Below is a small trained network, with its code and all its weights. Each question gives an input and a class and asks what happens when units are switched off, that is, made to give their printed mean instead of their output.

import numpy as np


def w(rows, s, z=0):
    codes = np.array(rows[::2]) - 128.0
    scale = np.full(codes.shape[1], s)
    scale[-1] = z or s
    return codes * scale


def norm(h):
    return h / np.sqrt((h * h).mean(-1, keepdims=True) + 1e-5)


def f(y):
    return np.maximum(y, 0)


def log_softmax(a):
    a = a - a.max(-1, keepdims=True)
    return a - np.log(np.exp(a).sum(-1, keepdims=True))


def net(x, mask):
    res = np.array(x, float).reshape(1, 6) / 4 @ E
    u = 0
    for l in range(3):
        y = f(norm(res) @ A[l][:, :-1].T + A[l][:, -1])
        res = res + np.where(mask[u : u + 10], y, B[l][:, -1]) @ B[l][:, :-1]
        u += 10
    return log_softmax(norm(res)[-1] @ U[:, :-1].T + U[:, -1])


A, B = {}, {}
E = w([
[193,171,247,57,179,124,152,174,151],'x0',
[170,115,164,178,45,129,126,252,76],'x1',
[158,143,37,89,168,105,76,213,195],'x2',
[64,159,117,71,68,190,130,140,133],'x3',
[85,81,165,99,154,109,29,135,51],'x4',
[31,146,191,154,119,5,116,137,193],'x5',
],0.0023)
A[0] = w([
[47,41,62,91,146,128,105,94,97,89],'L0N1',
[4,153,140,21,58,208,78,173,100,91],'L0N2',
[106,191,168,142,132,101,136,142,155,85],'L0N3',
[177,173,223,78,122,137,129,96,152,96],'L0N4',
[66,193,110,71,31,194,213,160,190,84],'L0N5',
[162,165,71,166,70,85,214,97,181,8],'L0N6',
[219,100,136,216,149,70,106,134,97,87],'L0N7',
[103,153,135,177,55,117,127,190,98,107],'L0N8',
[180,164,106,138,114,119,248,123,157,21],'L0N9',
[56,198,104,147,153,56,107,160,189,114],'L0N10',
],0.0037,0.0015)
B[0] = w([
[132,192,163,93,127,112,123,152,97,232],'L0N1',
[235,63,137,208,213,18,140,97,127,255],'L0N2',
[117,91,175,123,140,198,119,183,149,180],'L0N3',
[63,149,120,61,145,117,190,145,89,237],'L0N4',
[205,115,144,216,201,63,125,104,132,220],'L0N5',
[89,221,161,166,200,125,33,163,52,190],'L0N6',
[170,117,125,90,133,58,157,56,159,216],'L0N7',
[138,166,112,25,52,113,128,83,151,213],'L0N8',
[115,147,207,162,175,165,3,109,92,203],'L0N9',
[141,45,159,105,112,220,97,107,168,219],'L0N10',
],0.0042,0.0023)
A[1] = w([
[182,102,50,82,172,207,117,116,94,93],'L1N1',
[48,87,4,207,54,130,95,89,119,102],'L1N2',
[165,87,154,174,170,65,156,69,114,114],'L1N3',
[143,128,155,148,95,186,184,72,55,146],'L1N4',
[78,157,160,85,151,157,146,32,97,98],'L1N5',
[42,127,146,169,82,94,143,164,197,59],'L1N6',
[121,130,136,79,200,152,79,174,150,90],'L1N7',
[126,149,79,93,161,176,46,157,179,2],'L1N8',
[157,114,132,166,45,147,135,202,79,81],'L1N9',
[108,116,82,224,109,87,90,110,83,162],'L1N10',
],0.0044,0.0019)
B[1] = w([
[130,75,153,126,114,153,91,103,168,214],'L1N1',
[154,161,204,23,208,125,213,192,115,199],'L1N2',
[124,64,85,181,108,112,182,145,164,253],'L1N3',
[49,115,91,149,107,146,101,214,201,232],'L1N4',
[147,170,92,157,32,90,137,143,136,222],'L1N5',
[101,70,203,73,196,231,62,56,156,153],'L1N6',
[112,161,84,131,94,117,154,120,70,204],'L1N7',
[93,147,116,181,73,100,143,166,134,167],'L1N8',
[142,180,145,121,74,88,125,3,172,175],'L1N9',
[129,166,177,95,190,138,188,127,119,222],'L1N10',
],0.0044,0.0034)
A[2] = w([
[138,192,150,122,72,83,108,95,155,149],'L2N1',
[143,146,158,95,171,156,197,179,103,53],'L2N2',
[88,175,94,102,160,129,110,88,178,175],'L2N3',
[186,109,89,119,109,231,141,156,109,209],'L2N4',
[147,127,188,167,159,81,70,146,112,196],'L2N5',
[82,60,126,129,139,61,77,130,2,132],'L2N6',
[74,110,53,134,155,124,159,87,136,129],'L2N7',
[160,96,78,111,149,159,103,158,124,170],'L2N8',
[19,110,182,164,119,133,180,123,132,127],'L2N9',
[171,143,58,83,171,83,77,205,192,6],'L2N10',
],0.0052,0.0014)
B[2] = w([
[175,138,58,59,107,123,106,64,89,197],'L2N1',
[52,106,68,81,212,73,170,161,26,216],'L2N2',
[233,124,201,133,62,127,123,114,31,194],'L2N3',
[34,70,199,103,194,91,39,102,160,203],'L2N4',
[149,136,32,129,180,212,153,14,134,240],'L2N5',
[184,248,134,216,180,224,143,139,150,219],'L2N6',
[205,125,179,50,78,65,146,154,122,187],'L2N7',
[57,131,206,168,93,106,151,156,220,179],'L2N8',
[117,94,53,131,94,152,42,252,120,253],'L2N9',
[30,114,116,214,18,136,189,148,74,212],'L2N10',
],0.0035,0.0034)
U = w([
[67,150,156,15,214,102,197,202,44,141],'0',
[72,29,202,106,153,193,4,103,225,140],'1',
[152,243,113,203,181,204,91,103,99,143],'2',
[172,53,95,184,154,69,207,102,170,132],'3',
[27,120,92,179,1,125,127,209,133,134],'4',
[207,162,138,28,28,80,116,50,114,127],'5',
[130,113,25,80,127,155,121,117,151,77],'6',
[105,132,7,40,138,183,106,138,187,5],'7',
],0.0092,0.015)

Each question gives the input, the list of numbers given to net, and the class t.
The units are the neurons (one row each of A and B). Each row of codes is followed by its name. A weight is (code - 128) times the scale printed after its matrix; where a second scale follows, it is the last column's (A, B and U).
mask holds one flag per neuron, layer by layer. A switched-off neuron (its flag False) gives its mean, the last column of its row in B, instead of its output. The means were averaged over made-up inputs and are rounded, as every weight is.
A unit's drop is (log p(t) with every unit on - log p(t) with that unit switched off) / (log p(t) with every unit on - log p(t) with every unit switched off).
The circuit of an input: a set's keep is (log p(t) with only the set's units on - log p(t) with every unit switched off) / (log p(t) with every unit on - log p(t) with every unit switched off). Starting from the 12 units with the biggest drops (on a tie, the unit counted first), units are removed one at a time, each time the one whose removal leaves the highest keep (on an exact tie, the one counted first), for as long as the keep stays at least 0.8.
units of the circuit, in order: the units of the circuit, biggest drop first
unit that matters most: the unit with the biggest drop
k most important neurons: the k neurons with the biggest drops, biggest first
top k neurons in layer l: the k neurons of layer l with the biggest drops, biggest first
input [-1,-6,8,-2,-7,7], class 4: top 3 neurons in layer 1 => L1N8, L1N7, L1N1
input [-7,4,-7,4,1,5], class 0: unit that matters most => L1N2
input [-4,5,5,-4,6,6], class 1: 3 most important neurons => L1N6, L0N10, L0N6
input [0,7,0,5,-2,-6], class 5: 4 most important neurons => L1N9, L0N8, L0N10, L2N1
input [-5,5,3,2,6,-5], class 2: 2 most important neurons => L0N2, L2N6
input [1,7,-4,-3,-3,4], class 5: units of the circuit, in order => L0N8, L2N1
input [0,8,7,-3,-2,-6], class 5: units of the circuit, in order => L1N9, L1N4
input [6,4,4,-1,-4,8], class 1: top 3 neurons in layer 1 => L1N6, L1N2, L1N10
input [-8,-7,-3,5,-3,-8], class 0: 2 most important neurons => L1N2, L0N10
input [-8,6,8,7,1,2], class 0: 3 most important neurons => L1N2, L1N10, L1N4
input [-4,8,5,7,2,-6], class 5: 2 most important neurons => L1N9, L0N8
input [-6,-1,-3,-7,7,-8], class 1: 4 most important neurons => L1N1, L2N4, L0N2, L1N4
input [3,-3,4,-6,5,1], class 3: top 2 neurons in layer 1 => L1N3, L1N4
input [2,-4,1,1,-5,-6], class 1: units of the circuit, in order => L2N4, L1N1
input [-8,6,4,-6,-2,-7], class 0: units of the circuit, in order => L1N2, L1N10, L2N4
input [7,-8,4,4,-6,-5], class 5: units of the circuit, in order => L1N2, L2N3, L2N6
input [-1,-1,-4,5,-7,1], class 2: units of the circuit, in order => L0N6
input [5,7,4,1,2,7], class 1: units of the circuit, in order => L1N6, L0N10
input [0,-5,-8,7,-7,-1], class 4: top 4 neurons in layer 1 => L1N4, L1N3, L1N5, L1N9
input [-8,-5,5,8,-3,2], class 0: units of the circuit, in order => L1N2
input [2,-6,5,7,2,-2], class 3: 2 most important neurons => L0N2, L0N5
input [0,6,-5,-2,5,4], class 5: units of the circuit, in order => L0N8, L1N9, L2N1
input [-5,-3,-2,2,1,-1], class 0: 2 most important neurons => L1N2, L1N10
input [4,-6,-4,-6,-8,6], class 2: 3 most important neurons => L0N6, L0N9, L0N2
input [-4,7,-2,-6,-8,-4], class 2: top 2 neurons in layer 2 => L2N7, L2N3
